Each row, then roughly how far along a hidden order it lies, from 0 to 12
In the rows, 100 means zero.
[139 139  98  97  91 100 136 105  98 116 131 113 119 145  71 128 103 117
 145  97 129  83  52 103  91 111  90  93  65  89 133 117 112 125 110 126
  97 116 110 119 111  88  94 117  50 125] => 0
[103 105  52 101  51 130  81  87  32 115 111 135  85 112  46 160 126  99
 148 154 136  95 100  61  64 145  73 104  66  33 101 150  93 116 132  93
 149 102  79  75 105  70  76  97  57  64] => 4
[152 123  54 125  83 105 123 117  73  93 107 138  85 128  87 108  87 111
 117 123 105 119  64 109 113 144  90 113  62  78 111 133 106 139 152 107
 142  98 104 134 114  65  70 121  38 106] => 1
[ 53  90  61 100  71 130  70  11  59  62 158 103  70  34 133 128  72 119
  78  77 110  58 143  97 101 152  95 100  64  45 146 167 127  37 126 109
 104 103 149  50  99 104 110 118 127 114] => 9
[ 99 100  39 117  76 120  97  84  76 101 142 124 114  88  48 109  83 120
 107 101 130  78  98  98  90 128  88 111  52  69 132 139 115  99 124  97
 148 101 124 106 102  89  88 105  53 100] => 5
[123 126 107 100 105  94 120 166 119 112  76  76 102 140  72 104  70 104
  95 104 112 118  79  90 135  75 104 111  99 112 117  76 118 131 114 113
 130 104  83 108 102  84 103  93  71  99] => 3
[144 148 155  86  90  85 141 168 113 108  71  68  82 169 120 119  82 101
 116 134 109 126  68  81 144  69 102 105  95  86 138  72 116 134 119 141
 106 103  80  92 109  79 102  99  77  94] => 0
[ 60  66  97  87  97 102  88  80  92 104 113 101 121  86  90 109  91  98
  90  54 105  63 113  95  95  93 108 108 106  87 117  76 130  66 105  93
 106  90 116  70  97 101 120  68 125  72] => 7
[ 70  46  68  94  93  98  61 116 107  86  71  86 101  65 132  78  58  87
  41  89 103  76 120  98 116 112 118 124 111  80 111 108 144  49 135  57
 200  59  98  54  95  88 115  84 100  87] => 8
[113  99 121  77  70  77  79 127 117  69  68  32  76  83 200 114  41 100
  29 111 116  70  93  94 145 121 130 108 126  73 139 113 194  56 122 114
 111  60  97  17 109  87 142  88 112 137] => 4
[138 119  67  95  70 106 108  96  82  87 124 110 101 118 107 115  89 119
 108 116 126  87  60  93  94 137  92  97  72  71 136 141 126 101 127 130
 117 102 110  98 115  87  95 125  57 127] => 2
[ 39  77  13 127  92 144  47  54  72  93 166 148 122  53  58 112 107 119
  91  69 120  95 147  96  73  91  78 121  61  68  94 143  87  83 104  85
 141 125 134 104  85 123  86  75  99  58] => 12
[ 93 115 126  57  61 104  73 101  79  83  93  64  60 100 171 172 103  94
  73 126 113  82 105  58 124 118  90  96 103  47 148 111 128 109  81 133
  87 105  92  43 111  96 128  68 138  89] => 3
[120 119  77  97  90 113 117  90  77 115 130 128 119 136  52 122 127 114
 148  94 133  77  64  94  71 132  84  94  68  90 112 117  90 126 111 105
 104 118 105 124 107  89  91 107  81  90] => 2
[ 37  87 120  92  89 132  56  91  81 104 100  92  89  71  94 108 110  97
  95  98 114 119 151  61 106  38  86 109 104  66 113  85  81  93  78 109
  97 120 103  62  86 134 116  56 160  42] => 11
[ 84  99  64 116  96 103  98  92 118  91 143  93 126  88 100  76  90 118
  82  68 117  88 104 120 111  81 100 116  76  90 139 120 124  85 109 108
 126 117 123  96  93 114 111  95  87 101] => 7
[ 73  85  27 125  94 139  71  64  67 106 155 137 124  71  31  96 101 118
 118  79 126  86 112 100  79 123  80 108  45  76 123 144  84  94 131  85
 151 117 134 116  91  96  86 109  49  83] => 8
[115  82  79 111  58  85  95  66  81  60 114  89  81  56 177  83  61 112
  44  94 112  65  75 103 125 176 115 110  86  58 155 162 181  44 145 120
 128  86 124  57 117  79 117 147  76 169] => 3
[ 87  96  32 121 102 119  82  97 119 104 135 113 131  93  66  90  93 115
  91  74 123  95 101 105 102  73  94 118  70  97 127 116 109  89 107  96
 135 112 121  99  90 109 100  88  74  84] => 8
[100  81  77 140 111  82  98 131 146  77 104  99 110  84 150  55  43 105
  40  75  87  98 103 131 145  84 124 134  98  95 122 102 155  76 133  82
 140  73 126  76 101  91 108  97  90 120] => 7
[ 89 106  74 112 115 117 111 104 107 127 126 117 130 119  29  94  95 116
 137  63 136  85 112  95  81  70  94 107  52  66 128  97  91 119 108  92
 132 105 120 110  88  99  71  69  67  70] => 5

Part 2:
[ 97  95  91 103  81  87 114 120  85  69 109  89  93  81  94  79 124 108
 107 113 104 105 121 106 117 133 110  59  75 101  96  97  70 101  91 114
 114  60  77  99 118  84  56 105  67 103  95 126 108 103 105 104  88  92
  97  66  95  91] => 5
[ 83  97 172 118 145  74  68  57 117  51  89  74  84 107  76  91  78  57
 122  30  91  99  97  80  79 103  84 151 141 130  83  68  52  74  87 171
  79 110 124  97  86 121 147  93 112  92  78  90  57  87  86  69 105  72
  87 137 105  69] => 11
[102  95 100 101 117  91 101  91  76  92  98  87 110 106 113  92  93  78
 128 102  76 123 127  84  91  82 108 137 117 142 114  59  88 116  93 119
  83  96  97 109  88 112  86 113  85  91  78  98 100  97 101  96 105  94
 107  63 105 114] => 6
[ 89  74  99 101 111  89  92  86  94  97  93 114  92 102 110  96  83  64
  79  88  91  95  56  74  72 140 119 155 126 164 120  92 124  87 112 108
  89 124 121 127  82  99 124 123 112  95  99  57 103 106 101  90 117  96
 119 106  88 114] => 7
[ 94  73 100  84 137 114  85  64 112 125  74 112 124 126 121 107  82  57
  92 140  76 121  60  59  71  50 124 189 162 189 137  77 131 115 127 104
  64 142  97 111  27 105 123 119 136  96 109  54  92  97 103  79 138 116
 109 114 101 128] => 8
[105  83  19  85  39  43 126 131  82  93 123 126  74  94 127 117 115 115
  62 176  90 118  89 104  98 136 130  53  67 141 120 132 174 122 110  16
 114  92  89 120 110  61  61 123  89 112 104  79 147 110 117 123 120 124
 143  45  89 133] => 1
[ 90  88 128 104 151 110  67  69 134 132  86 106 121 138 108  98  89  58
  93  99  85  95  70  78  64  85 114 200 155 139 119  71 104 100  97 142
  82 132 119 124  61 119 131 124 110  84 100  67  76  94  98  70 106 102
  90 139 105 110] => 9
[111  87  49  87  93  69 106 117 106 136 121 128 129 137 135 120 103 103
  81 171  78 114 121  93  82  91 130 144 117 136 119  92 154 138  94  61
 103 111 115 147  84 111  71 132  92  93 106  72 123  92 113 112 110 127
 122  74 111 140] => 4
[ 95  94 104 106 119 142  99 102 101 111  88  96 119  93  97  76 106  85
 101  96 104  89  96  96 103  92 110 110 110  94 109  86  84  98  96 133
 102  88  96 107  93 103  93 116  89  91 105 104  87 104 102  89  86  94
  83 107  96  97] => 6
[115 124  70  94  69  65 119  91  48  64 103  84  94 103 110 107 100 123
 165 136  66 155 175 100 120  55  95  51  80 133 105  63  95 149  96  79
  80  70  61  82 110 105  51  73  78 109  62 134 120  98 107 127 113 100
 114  29 117 113] => 3
[ 86  86  99 102  92  75 107 115  92  71 110  89  89  92  96  77 130  90
  92 117 105 101 112 102 107 147 115  96  79 107 105 102  78  97  88 120
 114  60  84 109 106  90  68 122  68 100  94 119  98 100 105  93  80  89
  92  65  91  98] => 5
[114  98  31  81  65 111 131 138  76 109 116 110 105 112 132 115 130 134
 100 186  89 126 145 118 102  94 119  46  49 105 120 106 138 131  97  47
 109  67  74 103 102  81  32 119  55  96  96 132 132 107 118 120  98 116
 118  23  93 148] => 0
[ 92  94 144 105 138  82  67  65 101  81  90  81 103 126 106  96  87  61
 129  75  74 115 124  75  65  74  99 179 146 166 111  44  78 102  95 160
  68 111 114 104  68 129 119 111  99  85  68  94  70  90  95  68 108  85
  93 104 105 107] => 8
[ 74  89 172 119 137  56  61  60 134  59  96  80  81  98  73  88  77  53
  93  33 111  83  93  85  82 129  90 152 146 127  81  86  65  72  90 149
  89 126 130 109  87 108 154 104 121  93  95  76  56  87  85  69 109  80
  88 155 100  62] => 12
[113  91  78  96 132 139  97  79  83 144  74 110 138 117 127 100  61  76
 119 131  69 124  84  66  83  24 117 179 151 171 134  56 134 133 118 113
  69 134  97 112  51 120 113 108 128  94 106  62 104  97 103  91 130 119
 112  87 108 134] => 6
[ 91  94 140 106 126  99  78  69  96  87  83  94  97 111 104  89  79  60
 113  71  86 105  90  76  76  87 102 150 141 154 109  70  91  95 105 152
  78 129 115  94  75 119 117 105 113  90  83  78  80  98  95  81 112  89
 102 111 101 100] => 8
[ 94  71  55  91  50  67 139 152  87  68 138 111  81  95 113 107 132 121
  61 153 111  96 124 119 113 200 122  10  39  91 100 121 124  91  86  48
 134  59  90 125 129  54  34 128  50 108 104 111 139 110 120 119  93 103
 123  37  78 115] => 1
[ 73  87 161 110 182 123  57  92 164 127  95  91 143 153  98  92 107  64
  91  79 104  83 118  95  65  92 108 200 150  86 100  66  59  81  73 193
  97 111 135 133  74 129 124 131  86  74  97 104  53  80  94  55  71  90
  55 157 105  94] => 10
[ 97  83  55  89  81  68 113 134 105 112 125 109 113 125 122 104 132 119
  77 179  97 110 136 112 107 130 129  87  70  97 110 109 112 120  85  71
 122  71  77 127 102  76  49 131  58 100 104 108 119  96 114 107  85 116
 105  52  99 121] => 3
[111 100  61  87  60  88 122 130  87 114 115 116 109 106 120 108 118 128
  92 173  92 116 123 110 105  99 122  66  76 101 116 113 132 130 103  44
 112  88  76 113 102  83  47 127  89 107 107 106 136 104 116 122 104 122
 115   6 104 132] => 2
